Below is a small trained network, with its code and all its weights. Each question gives an input and a class and asks what happens when units are switched off, that is, made to give their printed mean instead of their output.

import numpy as np


def w(rows, s, z=0):
    codes = np.array(rows[::2]) - 128.0
    scale = np.full(codes.shape[1], s)
    scale[-1] = z or s
    return codes * scale


def f(y):
    return y / 2 * (1 + np.tanh(0.7978845608 * (y + 0.044715 * y**3)))


def log_softmax(a):
    a = a - a.max(-1, keepdims=True)
    return a - np.log(np.exp(a).sum(-1, keepdims=True))


def net(x, mask):
    res = np.array(x, float).reshape(1, 8) / 4 @ E
    y = f(res @ A[0][:, :-1].T + A[0][:, -1])
    res = res + np.where(mask, y, B[0][:, -1]) @ B[0][:, :-1]
    return log_softmax(res[-1] @ U[:, :-1].T + U[:, -1])


A, B = {}, {}
E = w([
[95,171,170],'x0',
[174,124,126],'x1',
[123,180,136],'x2',
[115,143,103],'x3',
[98,107,8],'x4',
[27,138,181],'x5',
[111,1,166],'x6',
[45,123,111],'x7',
],0.0085)
A[0] = w([
[164,190,193,202],'N1',
[59,42,244,255],'N2',
[104,26,166,182],'N3',
[200,184,74,158],'N4',
[214,71,80,127],'N5',
[30,170,61,156],'N6',
[210,76,34,186],'N7',
[103,189,48,224],'N8',
[122,192,205,169],'N9',
],0.011,0.0039)
B[0] = w([
[159,198,133,181],'N1',
[150,116,211,246],'N2',
[157,122,211,198],'N3',
[201,106,2,179],'N4',
[131,91,75,179],'N5',
[115,109,174,185],'N6',
[150,58,31,203],'N7',
[67,115,120,187],'N8',
[183,213,99,178],'N9',
],0.0082,0.013)
U = w([
[151,243,100,36],'0',
[2,113,157,204],'1',
[149,121,193,230],'2',
[138,59,23,3],'3',
],0.012,0.0013)

Each question gives the input, the list of numbers given to net, and the class t.
The units are the neurons (one row each of A and B). Each row of codes is followed by its name. A weight is (code - 128) times the scale printed after its matrix; where a second scale follows, it is the last column's (A, B and U).
mask holds one flag per neuron, in row order. A switched-off neuron (its flag False) gives its mean, the last column of its row in B, instead of its output. The means were averaged over made-up inputs and are rounded, as every weight is.
A unit's drop is (log p(t) with every unit on - log p(t) with that unit switched off) / (log p(t) with every unit on - log p(t) with every unit switched off).
The circuit of an input: a set's keep is (log p(t) with only the set's units on - log p(t) with every unit switched off) / (log p(t) with every unit on - log p(t) with every unit switched off). Starting from all 9 units, units are removed one at a time, each time the one whose removal leaves the highest keep (on an exact tie, the one counted first), for as long as the keep stays at least 0.8.
circuit, biggest first: the units of the circuit, biggest drop first
k most important neurons: the k neurons with the biggest drops, biggest first
drop of u: that unit's drop, to one decimal
input [1,-4,1,3,-3,-7,7,-7], class 3: circuit, biggest first	(N7)
input [0,-4,-7,7,6,-2,1,8], class 1: circuit, biggest first	(N4 N6)
input [-8,1,7,6,-1,2,-2,-7], class 3: circuit, biggest first	(N4 N2)
input [-5,8,4,-7,-1,-1,-4,6], class 3: circuit, biggest first	(N2 N4)
input [-8,2,-2,-7,4,6,3,-2], class 2: 3 most important neurons	(N3 N4 N2)
input [4,3,6,3,-8,2,2,-6], class 0: 2 most important neurons	(N9 N1)
input [2,-3,2,0,-2,2,8,8], class 2: 3 most important neurons	(N2 N3 N8)
input [6,-1,4,6,-8,8,-1,0], class 0: 2 most important neurons	(N9 N1)
input [-1,2,2,7,1,-3,-5,7], class 3: 2 most important neurons	(N4 N2)
input [-6,5,7,-6,0,-1,-8,-5], class 3: 2 most important neurons	(N4 N7)
input [-6,-2,7,-1,-1,5,-5,5], class 1: drop of N4	0.4
input [5,-4,-3,-1,-7,-8,0,6], class 0: drop of N1	0.2
input [-7,3,-1,7,7,8,5,7], class 1: drop of N5	0.0
input [-2,3,3,6,-4,-8,-8,7], class 3: circuit, biggest first	(N4)
